Each row is followed by roughly how far along a hidden order it lies, from 0 to 9. A new part has a new order.
(in the rows, 100 means zero)
[ 95 198 142  91  95  96  95  89  91 108  97  98  94  97  97 100 100 110
 115  98  90  83 106 113 136  51 131 125  38  94  85 120  57  97 123  96
 109  98 116 102  95 142 106 116 103  98  93 113  94  91 102  97  60  77
 105 115 102  88  92 104 102  97 112  97 100 130 116  83  96  89  53 150
 162 104  81 117  88 126  86 100 122]
5
[ 99 119 121  94  64  95 104  95 104 100 108  90  98 105  94  96  89 180
 125  80  90  75  95 119 134  57 101  87  69  99 104 119  38  96 111 107
 106  90 127  85  99 127 109 131  96 116  97 110 113  86 104 107  51 122
 115  91  95  95 100 109 100  95  97 120  98 116 110  90 100  95  78 164
  80 103  93 109  96 124  77 112 107]
4
[103 145 116 103  98 106 108 100  88 102  89 119 103  90 103 102  91   4
 102 115  98  86  87  97 128  94 129 103  87 106 106  99 128  97 105  96
  94 105  87  95  99  99 102  78  99  97  99 107  78 102  94  94 100  73
 105 105 108  94 108 110  94  96 112 104 109 118 109  92  86  96  83 124
 146  98 117 127  76  98 101  92 104]
7
[ 98  34  79 103 102  82  88 109  97 109 114  87  90  93 105 108  77 147
  63 112  98 106 117  83  77  89 105 106  98  81  96 130 137 117  92 102
  91 102  75 112 101  63  99 110  98 101  90 111 111 133 108 107 130  64
  85 113  89 106  84  92 115  67 111 101  90  65  84 103 102 110 111  46
  54 102  78 103  60  82 116  79  81]
9
[102 152 161 105 116 120 101  89 120 110  81 133 105  96 102  93 135   0
 117 121  99 109  74 113 111 108 135  94  89 105 122  60  81  89 100  96
 109 105  99  99  99  99 108 105 103  83  95 121  83 115 107  94 107  94
  90 121 117  93 114 118  94 112 112  94 116 135 114 103  80  89  84 169
 200 100 114 114  97 126 102 115 146]
6
[110   0  62 111  68 112 115 109 103  85 102  96 110 108  92  96  86 110
 120  79 108  78  71 101 112 145  54  46 175 124 147  91 120  94  73 114
  96  92 111  77 107  54 101 126  93 120 114  81 130  94  98 108  81 169
 101  67  91 118 118 114  89  92  76 134 154  87  86 109 101 111 142 124
  24 105 138  92  99  87  76 115  43]
5
[ 92  86 102  91  84  98 100 105 101  95 107  70 100 105 100  89  24 173
 103  51  93 114 126 102 130  32  51 120  84  92  96  96  23 105 120 102
 105  70 113  83  91 171  92 109  97 118  99 153 142  80 102  98 107 164
 119 105  98 102  87  99  98 125  78  98  90  99 110  94 111  96  92 107
  38  98  85  94 126 137  59 102  90]
0
[104  53  91 107  96  97 102 105  90 102 102 103  99  90 103 105  88  58
  84 110 100  92  97  91 101 106 111  92 115 100 108 111 149 106  94 100
  90 103  77 100 101  59 101  90  97 102  98  98  94 117 101 101 123  75
  94 104  99 103 100 103  99  81 103 109 106  87  93  99  92 106 103  83
  89  99 112 114  65  83 111  88  77]
8
[ 99 188 146  95  95 113 103  90  96  99  93 106 101 101  95  95 114  65
 132  88  97  91  93 120 151  62 109 113  73 108  99  85  50  92 123  97
 111  93 120  95  94 155 103 107 103  95  99 119  95  77 101  93  75 118
 107 109 109  91 101 110  95 110  93  99 119 131 115  89  97  87  74 172
 154 106 100 111 121 130  78 115 124]
3
[100  64 118 101  77 113 110 105 117  94 100  84 110 108  92  82  46  94
 114  62 100 117  91 107 134  79  40  99 124 112 117  86  39  96 111 108
 104  70 118  73  94 157  98  99 101 117 105 145 137  73  99  97 124 179
 114  93 102 105 103 116  98 130  71 112 119 101 104  99 103  93 116 150
  55  98 113  96 145 139  64 118  82]
0
[ 94  48  75 100 125 103  90 118  84 104  98  76  93  92 106 101  29 101
  69  79 108 116 126  69 107  45  67 144 106  87  98  92 131 116 101  98
 100  80  56 108  95 115  85 104  99  96  98 148 136 124 104  94 123 111
  89 139  95 112  76  84 105  80  99  78 115  76  95 107 108 107 119  31
  79 108  64  95  90 102  93  72  68]
7
